Below are the code and all the weights of a small trained network. Each question names an input and a class and asks about switching units off, where a switched-off unit gives its printed mean instead of its output.

import numpy as np


def w(rows, s, z=0):
    codes = np.array(rows[::2]) - 128.0
    scale = np.full(codes.shape[1], s)
    scale[-1] = z or s
    return codes * scale


def norm(h):
    return h / np.sqrt((h * h).mean(-1, keepdims=True) + 1e-5)


def f(y):
    return y / 2 * (1 + np.tanh(0.7978845608 * (y + 0.044715 * y**3)))


def log_softmax(a):
    a = a - a.max(-1, keepdims=True)
    return a - np.log(np.exp(a).sum(-1, keepdims=True))


def net(x, mask):
    res = np.array(x, float).reshape(1, 8) / 4 @ E
    u = 0
    for l in range(3):
        y = f(norm(res) @ A[l][:, :-1].T + A[l][:, -1])
        res = res + np.where(mask[u : u + 13], y, B[l][:, -1]) @ B[l][:, :-1]
        u += 13
    return log_softmax(norm(res)[-1] @ U[:, :-1].T + U[:, -1])


A, B = {}, {}
E = w([
[206,49,133,26,125,112,123],'x0',
[119,160,54,97,134,128,137],'x1',
[48,89,105,124,84,106,21],'x2',
[129,154,137,111,254,210,69],'x3',
[76,107,137,120,224,35,160],'x4',
[46,35,112,109,115,183,209],'x5',
[129,126,127,130,129,128,128],'x6',
[130,125,125,133,131,128,128],'x7',
],0.0053)
A[0] = w([
[146,170,142,130,130,127,159,104],'L0N0',
[137,130,129,133,103,181,125,126],'L0N1',
[139,108,180,150,134,137,121,3],'L0N2',
[140,147,4,118,145,131,143,65],'L0N3',
[161,119,140,154,93,167,110,54],'L0N4',
[137,128,116,141,167,138,121,38],'L0N5',
[121,118,127,131,124,117,89,113],'L0N6',
[143,79,209,182,135,136,120,50],'L0N7',
[123,110,119,138,147,164,129,105],'L0N8',
[158,103,127,113,136,141,145,125],'L0N9',
[124,147,147,107,166,182,103,23],'L0N10',
[102,109,123,112,121,144,102,176],'L0N11',
[101,131,135,120,126,158,166,173],'L0N12',
],0.012,0.0028)
B[0] = w([
[188,146,139,162,159,147,147,217],'L0N0',
[119,152,45,99,160,123,147,202],'L0N1',
[118,160,198,114,84,120,153,108],'L0N2',
[84,181,247,62,81,141,150,250],'L0N3',
[112,179,63,80,144,143,143,180],'L0N4',
[128,131,170,129,147,124,130,134],'L0N5',
[105,144,118,112,106,100,87,158],'L0N6',
[75,201,169,42,98,133,157,194],'L0N7',
[136,95,148,151,128,141,127,164],'L0N8',
[166,93,150,106,138,145,126,179],'L0N9',
[152,105,168,152,148,161,82,224],'L0N10',
[86,87,125,115,108,114,104,204],'L0N11',
[113,74,127,143,141,161,155,244],'L0N12',
],0.013,0.0021)
A[1] = w([
[152,171,137,152,72,211,103,89],'L1N0',
[224,109,150,190,122,115,218,84],'L1N1',
[96,152,141,150,199,183,96,82],'L1N2',
[127,165,101,104,50,77,212,157],'L1N3',
[47,189,108,202,158,119,138,80],'L1N4',
[174,76,99,18,155,81,107,118],'L1N5',
[90,105,171,128,234,2,166,102],'L1N6',
[103,120,203,195,132,99,140,109],'L1N7',
[60,194,96,223,125,174,152,137],'L1N8',
[172,76,97,194,18,70,173,67],'L1N9',
[105,177,180,95,94,141,124,120],'L1N10',
[150,130,101,203,42,39,193,77],'L1N11',
[230,206,147,165,110,58,41,4],'L1N12',
],0.0073,0.0028)
B[1] = w([
[126,113,101,64,128,129,130,168],'L1N0',
[118,202,144,211,140,162,126,234],'L1N1',
[167,96,155,84,149,123,99,191],'L1N2',
[136,106,165,90,207,180,73,254],'L1N3',
[194,116,172,136,55,128,129,185],'L1N4',
[198,134,178,172,51,115,120,201],'L1N5',
[151,167,29,57,82,214,105,231],'L1N6',
[166,104,101,81,111,135,119,176],'L1N7',
[219,73,160,90,70,105,115,227],'L1N8',
[105,99,157,88,168,173,76,191],'L1N9',
[130,135,140,111,144,86,146,194],'L1N10',
[155,93,151,94,185,151,78,211],'L1N11',
[111,87,92,67,159,4,171,217],'L1N12',
],0.014,0.0032)
A[2] = w([
[27,156,96,231,79,79,53,151],'L2N0',
[50,39,103,184,123,123,229,42],'L2N1',
[129,103,218,162,171,101,147,161],'L2N2',
[155,111,130,86,148,115,110,128],'L2N3',
[120,100,151,120,113,203,129,75],'L2N4',
[127,185,122,218,144,151,218,12],'L2N5',
[107,108,133,125,61,98,102,145],'L2N6',
[101,137,79,138,162,28,176,49],'L2N7',
[125,118,154,145,245,149,67,35],'L2N8',
[62,194,188,81,92,117,157,49],'L2N9',
[175,159,91,130,106,164,137,58],'L2N10',
[138,174,6,132,104,182,114,2],'L2N11',
[198,103,170,208,37,99,121,1],'L2N12',
],0.012,0.0017)
B[2] = w([
[148,128,124,124,252,202,119,158],'L2N0',
[177,184,100,147,116,25,98,167],'L2N1',
[95,142,73,102,133,157,123,193],'L2N2',
[71,136,122,222,100,150,173,239],'L2N3',
[134,169,121,150,123,56,117,254],'L2N4',
[147,126,132,129,233,183,97,174],'L2N5',
[134,152,133,128,197,184,151,197],'L2N6',
[168,155,87,156,131,71,93,151],'L2N7',
[96,73,142,124,83,105,68,234],'L2N8',
[117,176,189,137,115,119,154,190],'L2N9',
[48,88,106,108,137,121,138,178],'L2N10',
[111,141,74,110,78,146,170,161],'L2N11',
[168,61,148,146,119,128,210,171],'L2N12',
],0.02,0.0051)
U = w([
[74,81,152,139,97,118,44,250],'0',
[133,149,114,136,239,184,116,179],'1',
[156,170,76,156,122,8,114,130],'2',
[86,200,210,110,102,118,154,80],'3',
[82,137,37,99,63,159,160,13],'4',
[172,62,163,161,98,132,184,38],'5',
],0.015,0.0014)

Each question gives the input, the list of numbers given to net, and the class t.
The units are the neurons (one row each of A and B). Each row of codes is followed by its name. A weight is (code - 128) times the scale printed after its matrix; where a second scale follows, it is the last column's (A, B and U).
mask holds one flag per neuron, layer by layer. A switched-off neuron (its flag False) gives its mean, the last column of its row in B, instead of its output. The means were averaged over made-up inputs and are rounded, as every weight is.
A unit's drop is (log p(t) with every unit on - log p(t) with that unit switched off) / (log p(t) with every unit on - log p(t) with every unit switched off).
The circuit of an input: a set's keep is (log p(t) with only the set's units on - log p(t) with every unit switched off) / (log p(t) with every unit on - log p(t) with every unit switched off). Starting from the 12 units with the biggest drops (on a tie, the unit counted first), units are removed one at a time, each time the one whose removal leaves the highest keep (on an exact tie, the one counted first), for as long as the keep stays at least 0.8.
circuit, biggest first: the units of the circuit, biggest drop first
most important unit: the unit with the biggest drop
k most important neurons: the k neurons with the biggest drops, biggest first
top k neurons in layer l: the k neurons of layer l with the biggest drops, biggest first
input [-1,7,0,-1,6,-4,8,-7], class 3: most important unit	L0N3
input [-6,-2,-6,6,-4,8,7,3], class 2: circuit, biggest first	L2N1, L0N12, L1N3
input [-6,0,7,1,1,3,-4,5], class 1: 2 most important neurons	L2N0, L0N11
input [-3,3,-8,-6,3,8,-1,-8], class 1: circuit, biggest first	L1N1, L2N5
input [-2,-2,-5,7,8,-5,-1,6], class 4: circuit, biggest first	L1N6, L2N11
input [-1,0,-2,2,-5,4,6,0], class 4: 2 most important neurons	L0N1, L0N4
input [-3,-7,6,-6,6,8,-8,1], class 2: 2 most important neurons	L2N1, L0N3
input [1,-3,-7,-2,-4,-7,-5,-3], class 1: circuit, biggest first	L1N1, L2N5, L1N8
input [-7,8,1,-8,-5,-7,-4,-3], class 0: 2 most important neurons	L1N11, L1N3
input [-6,-1,3,3,1,-5,-8,-5], class 5: circuit, biggest first	L1N4, L2N12
input [-1,0,8,5,-1,-7,5,-1], class 1: 2 most important neurons	L2N0, L1N3
input [8,-1,3,8,-4,-3,2,-5], class 0: 4 most important neurons	L0N10, L1N8, L1N4, L2N8
input [1,0,-6,-1,3,8,1,2], class 2: circuit, biggest first	L2N1, L0N12
input [-2,-5,-7,-7,-8,3,-4,0], class 4: circuit, biggest first	L0N4
input [2,1,7,-1,-8,-3,4,3], class 4: 4 most important neurons	L2N11, L0N4, L0N1, L1N1
input [4,-7,-3,-5,-1,6,-4,0], class 3: 2 most important neurons	L0N7, L1N3
input [1,-5,7,-3,1,7,7,0], class 1: 2 most important neurons	L2N0, L2N6
input [-5,4,-4,-1,-4,3,-4,4], class 5: 3 most important neurons	L1N8, L0N7, L1N6
input [-8,1,-5,7,8,0,6,7], class 4: top 3 neurons in layer 1	L1N6, L1N3, L1N5
input [5,0,0,0,8,0,-4,-4], class 4: circuit, biggest first	L1N6
input [-4,-6,0,4,7,4,6,-8], class 4: 2 most important neurons	L0N3, L1N6
input [-8,3,4,8,-2,-5,8,6], class 0: 2 most important neurons	L0N10, L1N5
input [-4,7,6,-4,3,-3,6,1], class 3: 2 most important neurons	L0N3, L2N9
input [1,-5,5,-1,-6,6,2,2], class 2: 2 most important neurons	L2N1, L1N6
input [2,-6,-5,-3,0,4,6,6], class 3: 3 most important neurons	L0N7, L2N9, L0N2
input [4,7,3,6,-6,-8,7,3], class 2: top 3 neurons in layer 1	L1N12, L1N3, L1N6
input [-8,-1,4,-7,-6,-3,-1,-8], class 5: circuit, biggest first	L2N12
input [-3,-1,8,5,8,7,-6,-5], class 1: top 3 neurons in layer 0	L0N11, L0N0, L0N6
input [4,-4,-1,0,1,3,0,1], class 3: top 2 neurons in layer 1	L1N8, L1N4
input [2,-5,-6,-2,-2,6,4,-7], class 1: top 2 neurons in layer 1	L1N1, L1N12
